Here is a tiny trained network, its code and every weight. The questions are about switching its units off for an input and a class, where a switched-off unit gives its printed mean instead of its output.

import numpy as np


def w(rows, s, z=0):
    codes = np.array(rows[::2]) - 128.0
    scale = np.full(codes.shape[1], s)
    scale[-1] = z or s
    return codes * scale


def f(y):
    return y / 2 * (1 + np.tanh(0.7978845608 * (y + 0.044715 * y**3)))


def log_softmax(a):
    a = a - a.max(-1, keepdims=True)
    return a - np.log(np.exp(a).sum(-1, keepdims=True))


def net(x, mask):
    res = np.array(x, float).reshape(1, 4) / 4 @ E
    y = f(res @ A[0][:, :-1].T + A[0][:, -1])
    res = res + np.where(mask, y, B[0][:, -1]) @ B[0][:, :-1]
    return log_softmax(res[-1] @ U[:, :-1].T + U[:, -1])


A, B = {}, {}
E = w([
[108,72,105,84,57,232,46,91,125],'x0',
[134,158,34,30,189,229,171,159,207],'x1',
[254,145,105,215,147,171,133,81,123],'x2',
[105,147,66,214,46,105,112,153,236],'x3',
],0.0088)
A[0] = w([
[158,160,112,175,148,151,112,95,130,93],'neuron 1',
[122,135,91,112,140,176,204,144,133,133],'neuron 2',
[121,173,166,157,169,105,201,168,151,7],'neuron 3',
[147,141,117,148,145,85,183,177,133,59],'neuron 4',
[191,130,109,171,148,152,171,98,106,20],'neuron 5',
[89,106,152,177,155,109,104,68,113,32],'neuron 6',
[131,72,88,108,82,156,70,91,131,93],'neuron 7',
[129,121,87,89,195,146,146,135,148,101],'neuron 8',
[174,103,183,51,152,126,143,115,89,70],'neuron 9',
[144,148,118,89,118,173,176,129,160,57],'neuron 10',
[4,142,126,99,138,84,107,184,121,102],'neuron 11',
[140,143,83,111,149,155,146,174,136,95],'neuron 12',
[112,117,129,114,102,190,69,125,118,61],'neuron 13',
[102,133,96,154,88,106,124,164,175,122],'neuron 14',
[35,117,155,50,130,87,142,166,128,115],'neuron 15',
[100,150,99,145,64,108,145,170,165,145],'neuron 16',
[126,192,115,145,159,92,169,135,117,85],'neuron 17',
[168,114,81,119,108,145,164,151,206,111],'neuron 18',
[106,88,100,115,110,163,80,63,128,25],'neuron 19',
[147,171,108,148,81,107,97,134,188,137],'neuron 20',
[123,145,187,80,176,174,149,129,51,97],'neuron 21',
[112,103,159,190,68,102,126,127,98,99],'neuron 22',
[126,159,141,149,190,69,189,185,145,4],'neuron 23',
[181,157,103,155,167,158,103,92,89,183],'neuron 24',
[173,161,131,197,119,164,137,111,163,148],'neuron 25',
[122,153,65,96,137,143,145,126,207,109],'neuron 26',
[122,85,131,167,75,99,156,129,83,166],'neuron 27',
],0.011,0.0019)
B[0] = w([
[142,107,21,67,68,208,205,166,86,171],'neuron 1',
[161,249,202,193,64,85,85,156,98,186],'neuron 2',
[97,117,206,181,152,166,74,21,148,201],'neuron 3',
[90,144,213,164,133,174,68,54,155,186],'neuron 4',
[118,131,38,52,37,183,205,152,37,186],'neuron 5',
[130,206,182,209,50,145,148,156,69,170],'neuron 6',
[14,134,215,121,164,135,130,23,157,197],'neuron 7',
[155,192,180,193,83,90,71,192,73,193],'neuron 8',
[192,72,139,78,196,25,68,163,254,200],'neuron 9',
[151,139,149,171,78,117,83,117,61,175],'neuron 10',
[166,136,32,84,49,217,235,98,46,246],'neuron 11',
[135,200,146,222,83,88,150,174,48,174],'neuron 12',
[50,124,172,192,134,139,86,5,150,184],'neuron 13',
[182,56,94,77,211,141,146,169,223,194],'neuron 14',
[181,143,28,74,52,184,250,124,51,250],'neuron 15',
[142,63,67,44,204,125,131,177,203,199],'neuron 16',
[27,105,139,126,162,219,94,30,144,185],'neuron 17',
[189,129,152,148,155,86,89,171,105,191],'neuron 18',
[21,132,161,158,163,161,135,13,136,182],'neuron 19',
[133,66,109,89,204,69,130,160,250,193],'neuron 20',
[182,42,112,76,213,17,98,199,242,217],'neuron 21',
[209,214,132,179,112,45,82,214,60,217],'neuron 22',
[10,95,206,131,188,200,86,14,147,219],'neuron 23',
[157,75,46,57,109,220,216,163,91,189],'neuron 24',
[149,55,81,73,118,183,247,94,140,198],'neuron 25',
[186,161,177,186,86,80,66,193,71,205],'neuron 26',
[161,189,187,158,57,40,104,221,81,195],'neuron 27',
],0.0059,0.011)
U = w([
[159,126,78,85,77,166,216,109,74,103],'0',
[167,177,167,223,73,51,43,174,80,6],'1',
[68,120,177,169,142,144,65,3,141,73],'2',
[182,71,115,105,167,62,93,162,198,242],'3',
],0.011,0.0015)

Each question gives the input, the list of numbers given to net, and the class t.
The units are the neurons (one row each of A and B). Each row of codes is followed by its name. A weight is (code - 128) times the scale printed after its matrix; where a second scale follows, it is the last column's (A, B and U).
mask holds one flag per neuron, in row order. A switched-off neuron (its flag False) gives its mean, the last column of its row in B, instead of its output. The means were averaged over made-up inputs and are rounded, as every weight is.
A unit's drop is (log p(t) with every unit on - log p(t) with that unit switched off) / (log p(t) with every unit on - log p(t) with every unit switched off).
The circuit of an input: a set's keep is (log p(t) with only the set's units on - log p(t) with every unit switched off) / (log p(t) with every unit on - log p(t) with every unit switched off). Starting from the 12 units with the biggest drops (on a tie, the unit counted first), units are removed one at a time, each time the one whose removal leaves the highest keep (on an exact tie, the one counted first), for as long as the keep stays at least 0.8.
units of the circuit, in order: the units of the circuit, biggest drop first
most important unit: the unit with the biggest drop
k most important neurons: the k neurons with the biggest drops, biggest first
drop of u: that unit's drop, to one decimal
input [1,5,5,-6], class 3: units of the circuit, in order : (neuron 21)
input [-5,7,5,-8], class 3: 3 most important neurons : (neuron 21; neuron 9; neuron 24)
input [5,-5,4,-5], class 1: 2 most important neurons : (neuron 23; neuron 6)
input [4,-7,-7,5], class 0: 2 most important neurons : (neuron 11; neuron 15)
input [-1,-5,-5,-2], class 0: 4 most important neurons : (neuron 11; neuron 15; neuron 26; neuron 8)
input [5,-6,5,7], class 3: 3 most important neurons : (neuron 20; neuron 25; neuron 14)
input [8,3,5,8], class 2: 3 most important neurons : (neuron 7; neuron 19; neuron 13)
input [-5,-2,-4,7], class 3: 2 most important neurons : (neuron 16; neuron 14)
input [7,1,4,-8], class 3: 2 most important neurons : (neuron 21; neuron 9)
input [2,-2,6,6], class 0: 2 most important neurons : (neuron 25; neuron 21)
input [-2,4,-1,6], class 3: 3 most important neurons : (neuron 16; neuron 14; neuron 20)
input [7,0,6,-6], class 2: 2 most important neurons : (neuron 15; neuron 13)
input [-5,-6,6,2], class 0: 3 most important neurons : (neuron 25; neuron 5; neuron 1)
input [4,8,-2,7], class 1: most important unit : neuron 26
input [2,-8,-8,-3], class 0: 3 most important neurons : (neuron 11; neuron 15; neuron 26)
input [1,-7,7,-1], class 0: 2 most important neurons : (neuron 24; neuron 25)
input [2,7,-5,-5], class 1: drop of neuron 8 : 0.1
input [1,-2,0,-8], class 3: drop of neuron 13 : 0.0
input [-5,-5,7,7], class 0: drop of neuron 1 : 0.3
input [3,5,0,4], class 1: drop of neuron 26 : 0.1
input [-8,0,6,-3], class 2: units of the circuit, in order : (neuron 23)
